Here is a tiny trained network, its code and every weight. The questions are about switching its units off for an input and a target symbol, where a switched-off unit gives its printed mean instead of its output.

import numpy as np


def w(rows, s, z=0):
    codes = np.array(rows[::2]) - 128.0
    scale = np.full(codes.shape[1], s)
    scale[-1] = z or s
    return codes * scale


def f(y):
    return y / 2 * (1 + np.tanh(0.7978845608 * (y + 0.044715 * y**3)))


def softmax(a):
    e = np.exp(a - a.max(-1, keepdims=True))
    return e / e.sum(-1, keepdims=True)


def log_softmax(a):
    a = a - a.max(-1, keepdims=True)
    return a - np.log(np.exp(a).sum(-1, keepdims=True))


def net(x, mask):
    ids = ['εθπσφψ'.index(c) for c in x.split()]
    T = len(ids)
    res = E[ids] + P[:T]
    r = res
    for j in range(2):
        rows = slice(4 * j, 4 * j + 4)
        q, k, v = (r @ M[0][rows].T for M in (Q, K, V))
        z = softmax(np.where(np.tri(T) > 0, q @ k.T / 4**0.5, -1e9)) @ v
        o = O[0][rows]
        res = res + np.where(mask[j], z, o[:, -1]) @ o[:, :-1]
    y = f(res @ A[0][:, :-1].T + A[0][:, -1])
    res = res + np.where(mask[2:18], y, B[0][:, -1]) @ B[0][:, :-1]
    return log_softmax(res[-1] @ U[:, :-1].T + U[:, -1])


Q, K, V, O, A, B = {}, {}, {}, {}, {}, {}
E = w([
[180,23,187],'ε',
[11,186,139],'θ',
[71,191,127],'π',
[75,65,6],'σ',
[136,2,111],'φ',
[129,140,221],'ψ',
],0.0072)
P = w([
[131,166,86],'0',
[2,122,117],'1',
[178,159,68],'2',
[130,155,95],'3',
[52,76,146],'4',
[177,165,70],'5',
[127,154,98],'6',
[73,60,157],'7',
[178,166,72],'8',
[126,151,103],'9',
[80,59,161],'10',
[178,166,74],'11',
[123,152,107],'12',
[90,40,173],'13',
],0.0087)
Q[0] = w([
[89,191,252],'h0',
[33,133,118],'h0',
[67,131,126],'h0',
[61,124,105],'h0',
[113,63,195],'h1',
[143,114,92],'h1',
[140,131,124],'h1',
[62,38,95],'h1',
],0.018)
K[0] = w([
[176,164,250],'h0',
[198,173,109],'h0',
[177,159,133],'h0',
[175,159,100],'h0',
[95,79,187],'h1',
[152,115,110],'h1',
[143,130,129],'h1',
[57,60,94],'h1',
],0.02)
V[0] = w([
[165,170,171],'h0',
[114,111,66],'h0',
[163,182,110],'h0',
[241,229,165],'h0',
[52,116,159],'h1',
[1,61,160],'h1',
[243,216,86],'h1',
[226,174,100],'h1',
],0.0061)
O[0] = w([
[112,169,176,96],'h0',
[112,87,76,153],'h0',
[63,132,141,114],'h0',
[60,209,199,57],'h0',
[83,98,146,190],'h1',
[2,75,127,251],'h1',
[249,158,132,10],'h1',
[217,166,124,36],'h1',
],0.0077,0.0028)
A[0] = w([
[212,87,47,175],'n0',
[134,125,136,91],'n1',
[132,158,117,253],'n2',
[94,129,141,170],'n3',
[80,168,128,95],'n4',
[111,113,129,155],'n5',
[128,112,100,6],'n6',
[124,110,49,124],'n7',
[137,149,157,101],'n8',
[254,49,191,89],'n9',
[151,220,19,114],'n10',
[222,217,110,90],'n11',
[147,108,172,100],'n12',
[106,157,220,76],'n13',
[181,137,87,111],'n14',
[33,152,114,191],'n15',
],0.015,0.0038)
B[0] = w([
[202,185,121,190],'n0',
[126,111,139,122],'n1',
[139,180,134,141],'n2',
[134,173,118,174],'n3',
[146,132,98,157],'n4',
[140,149,116,160],'n5',
[109,115,170,129],'n6',
[60,160,120,173],'n7',
[102,125,165,126],'n8',
[113,4,130,151],'n9',
[64,51,201,157],'n10',
[108,128,7,155],'n11',
[123,90,133,126],'n12',
[25,122,107,163],'n13',
[111,173,198,147],'n14',
[174,92,169,246],'n15',
],0.031,0.014)
U = w([
[224,99,205,129],'ε',
[10,3,210,84],'θ',
[41,162,70,255],'π',
[94,200,183,104],'σ',
[221,216,99,142],'φ',
[157,67,39,119],'ψ',
],0.0044,0.0029)

Each question gives the input, a string of symbols that net reads in full, and the target symbol t.
The units are the heads (4 rows each of Q, K, V and O) and the neurons (one row each of A and B). Each row of codes is followed by its name. A weight is (code - 128) times the scale printed after its matrix; where a second scale follows, it is the last column's (O, A, B and U).
mask holds one flag per unit, heads first, then neurons. A switched-off unit (its flag False) gives its mean, the last column of its rows in O or B, instead of its output. The means were averaged over made-up inputs and are rounded, as every weight is.
A unit's drop is (log p(t) with every unit on - log p(t) with that unit switched off) / (log p(t) with every unit on - log p(t) with every unit switched off).
The circuit of an input: a set's keep is (log p(t) with only the set's units on - log p(t) with every unit switched off) / (log p(t) with every unit on - log p(t) with every unit switched off). Starting from the 12 units with the biggest drops (on a tie, the unit counted first), units are removed one at a time, each time the one whose removal leaves the highest keep (on an exact tie, the one counted first), for as long as the keep stays at least 0.8.
circuit, biggest first: the units of the circuit, biggest drop first
k most important neurons: the k neurons with the biggest drops, biggest first
drop when u is switched off: that unit's drop, to one decimal
input ψ θ θ ψ ε ψ θ σ, target ε: circuit, biggest first => n15, n13
input σ σ ψ ε ψ ψ θ ψ ε, target ε: 2 most important neurons => n0, n9
input ψ ψ ψ θ, target ε: circuit, biggest first => n15
input ψ θ ψ, target ψ: circuit, biggest first => n11, h1, n9
input ψ σ θ ψ ψ σ ψ ψ ψ ε, target ψ: circuit, biggest first => n9, h0, n10
input σ ψ ψ ψ ψ ψ ψ ψ ψ ψ σ ψ φ, target φ: 2 most important neurons => n10, n13
input σ σ ψ σ ε, target ε: circuit, biggest first => h1, n15, n13, n10
input ψ φ ψ σ ψ ψ ψ σ σ π, target θ: circuit, biggest first => h1, n10
input ψ π ψ ε σ φ ψ ψ ψ ψ, target π: circuit, biggest first => n15, h1
input ψ ψ ψ ψ φ, target ε: circuit, biggest first => n15, h1, n13
input σ ψ ψ ψ σ θ, target θ: circuit, biggest first => n10, h1
input ψ ψ ψ ψ ψ σ π, target θ: 3 most important neurons => n10, n0, n3
input ψ ψ σ ε ψ φ ψ ψ π, target π: circuit, biggest first => h1, n11, n15
input ψ σ ψ ε φ, target ε: circuit, biggest first => n15, n13, h1
input ψ ψ φ σ ψ θ σ ψ φ, target φ: 4 most important neurons => n0, n15, n13, n10
input ψ σ ψ θ, target ε: 3 most important neurons => n15, n7, n11
input ψ ψ σ, target σ: 4 most important neurons => n0, n10, n7, n14
input ψ ψ ψ ψ σ, target ε: drop when n13 is switched off => 0.3
input θ ψ ψ ε ψ θ, target θ: drop when n4 is switched off => 0.0
input ψ ε ψ θ π, target ε: drop when n11 is switched off => 0.2
